Here is a tiny trained network, its code and every weight. The questions are about switching its units off for an input and a class, where a switched-off unit gives its printed mean instead of its output.

import numpy as np


def w(rows, s, z=0):
    codes = np.array(rows[::2]) - 128.0
    scale = np.full(codes.shape[1], s)
    scale[-1] = z or s
    return codes * scale


def f(y):
    return np.maximum(y, 0)


def log_softmax(a):
    a = a - a.max(-1, keepdims=True)
    return a - np.log(np.exp(a).sum(-1, keepdims=True))


def net(x, mask):
    res = np.array(x, float).reshape(1, 4) / 4 @ E
    y = f(res @ A[0][:, :-1].T + A[0][:, -1])
    res = res + np.where(mask, y, B[0][:, -1]) @ B[0][:, :-1]
    return log_softmax(res[-1] @ U[:, :-1].T + U[:, -1])


A, B = {}, {}
E = w([
[117,125,218,135,152,128,17,99,135,78,11],'x0',
[165,165,81,229,48,102,75,83,176,136,134],'x1',
[203,166,147,122,173,226,49,145,58,223,150],'x2',
[135,77,124,182,201,73,150,36,146,139,186],'x3',
],0.012)
A[0] = w([
[95,123,185,129,112,136,75,134,148,84,93,76],'N1',
[100,94,127,106,104,50,168,80,152,128,111,85],'N2',
[152,125,99,126,108,112,200,165,128,169,142,52],'N3',
[148,209,149,130,56,185,130,224,72,127,110,155],'N4',
[117,99,72,127,132,114,174,108,120,145,219,223],'N5',
[46,112,143,134,86,99,169,147,144,53,128,140],'N6',
[92,137,94,101,22,118,150,194,116,51,78,116],'N7',
[103,124,85,133,152,50,132,168,149,93,97,85],'N8',
[134,67,169,116,205,154,205,168,101,103,98,113],'N9',
[110,169,33,132,127,129,155,160,109,136,169,3],'N10',
[203,246,77,116,8,93,93,78,145,111,160,189],'N11',
[149,143,175,137,161,176,110,130,137,194,137,62],'N12',
[91,131,180,65,144,127,128,170,95,118,146,145],'N13',
[141,59,148,182,209,87,126,58,128,148,175,192],'N14',
[107,153,122,28,188,123,177,139,116,146,157,114],'N15',
[151,176,113,96,161,149,74,111,63,158,135,83],'N16',
[199,174,115,107,154,149,77,135,100,179,172,101],'N17',
[83,135,200,157,182,97,49,98,122,96,77,118],'N18',
[166,164,88,193,91,86,83,114,180,154,117,99],'N19',
[141,131,155,96,95,118,90,141,127,113,92,115],'N20',
[164,171,79,195,90,133,79,121,151,102,160,38],'N21',
[87,166,93,108,74,157,154,184,131,146,181,191],'N22',
],0.011,0.0046)
B[0] = w([
[125,39,74,178,83,162,130,151,113,124,138,186],'N1',
[75,195,200,134,124,159,104,127,66,118,100,210],'N2',
[138,43,115,129,80,134,161,170,84,136,100,186],'N3',
[119,126,89,98,196,91,38,73,111,134,81,225],'N4',
[141,69,153,167,135,165,68,145,134,147,126,244],'N5',
[91,155,203,164,173,163,111,142,98,140,160,224],'N6',
[80,142,169,126,196,68,132,61,121,165,62,213],'N7',
[57,130,188,140,115,92,136,168,97,142,153,186],'N8',
[190,194,146,118,153,207,146,155,180,59,121,209],'N9',
[145,62,115,187,103,156,176,109,90,99,134,187],'N10',
[170,138,155,68,179,144,156,197,154,107,70,236],'N11',
[70,140,204,155,82,106,125,120,110,93,167,195],'N12',
[176,161,112,66,139,141,180,197,146,129,63,190],'N13',
[155,115,89,74,221,81,42,71,110,184,2,254],'N14',
[149,116,165,80,161,132,187,164,179,87,88,208],'N15',
[57,149,180,177,162,121,166,115,91,103,153,206],'N16',
[75,154,206,139,129,86,133,175,47,171,163,224],'N17',
[176,34,119,194,83,184,147,199,120,166,108,228],'N18',
[148,178,151,112,124,133,177,200,152,62,74,208],'N19',
[153,36,78,105,121,143,102,92,140,154,98,169],'N20',
[155,173,154,105,127,129,175,157,126,70,121,192],'N21',
[150,28,94,173,100,136,96,99,159,222,111,205],'N22',
],0.0088,0.017)
U = w([
[152,26,123,202,88,160,161,150,100,168,123,119],'0',
[195,217,158,83,148,149,206,191,155,89,105,108],'1',
[2,188,199,183,153,106,154,132,44,150,167,107],'2',
[120,125,107,108,199,77,90,67,111,176,72,127],'3',
[121,143,144,130,147,142,107,145,173,202,111,254],'4',
[128,149,131,95,60,136,135,14,134,169,127,104],'5',
[117,133,52,124,84,143,114,137,131,110,181,109],'6',
[128,138,114,145,84,112,198,116,94,113,183,101],'7',
],0.01,0.0081)

Each question gives the input, the list of numbers given to net, and the class t.
The units are the neurons (one row each of A and B). Each row of codes is followed by its name. A weight is (code - 128) times the scale printed after its matrix; where a second scale follows, it is the last column's (A, B and U).
mask holds one flag per neuron, in row order. A switched-off neuron (its flag False) gives its mean, the last column of its row in B, instead of its output. The means were averaged over made-up inputs and are rounded, as every weight is.
A unit's drop is (log p(t) with every unit on - log p(t) with that unit switched off) / (log p(t) with every unit on - log p(t) with every unit switched off).
The circuit of an input: a set's keep is (log p(t) with only the set's units on - log p(t) with every unit switched off) / (log p(t) with every unit on - log p(t) with every unit switched off). Starting from the 12 units with the biggest drops (on a tie, the unit counted first), units are removed one at a time, each time the one whose removal leaves the highest keep (on an exact tie, the one counted first), for as long as the keep stays at least 0.8.
units of the circuit, in order: the units of the circuit, biggest drop first
top k neurons: the k neurons with the biggest drops, biggest first
drop when u is switched off: that unit's drop, to one decimal
input [-7,2,-5,-7], class 0: units of the circuit, in order => (N22)
input [-2,-5,-8,-8], class 2: top 2 neurons => (N6 N14)
input [-8,2,8,-6], class 0: top 3 neurons => (N22 N10 N3)
input [6,4,6,-7], class 3: top 2 neurons => (N4 N20)
input [-5,2,6,-7], class 3: top 3 neurons => (N4 N22 N6)
input [8,-8,-6,-4], class 0: top 3 neurons => (N1 N18 N20)
input [-5,3,6,-2], class 2: top 2 neurons => (N17 N18)
input [-8,-6,8,-7], class 0: top 2 neurons => (N22 N3)
input [-8,2,7,-6], class 0: top 2 neurons => (N22 N10)
input [5,-6,4,-7], class 3: top 3 neurons => (N4 N20 N19)
input [-6,1,-2,-7], class 3: top 4 neurons => (N7 N4 N18 N1)
input [6,3,-7,-8], class 3: top 3 neurons => (N7 N20 N17)
input [-5,5,8,-8], class 2: top 3 neurons => (N17 N14 N16)
input [1,4,3,-7], class 3: units of the circuit, in order => (N4)
input [-2,1,-6,-6], class 2: top 2 neurons => (N14 N6)
input [0,-2,-4,-3], class 2: top 3 neurons => (N14 N6 N11)
input [-4,-5,0,4], class 1: top 3 neurons => (N9 N15 N4)
input [5,0,-4,-2], class 0: drop when N15 is switched off => 0.0
input [2,-4,0,-6], class 3: drop when N4 is switched off => 0.6
input [5,3,-4,-4], class 0: units of the circuit, in order => (N1)
input [-5,6,-5,-1], class 1: drop when N1 is switched off => 0.2
input [7,5,-6,2], class 0: drop when N1 is switched off => 0.2
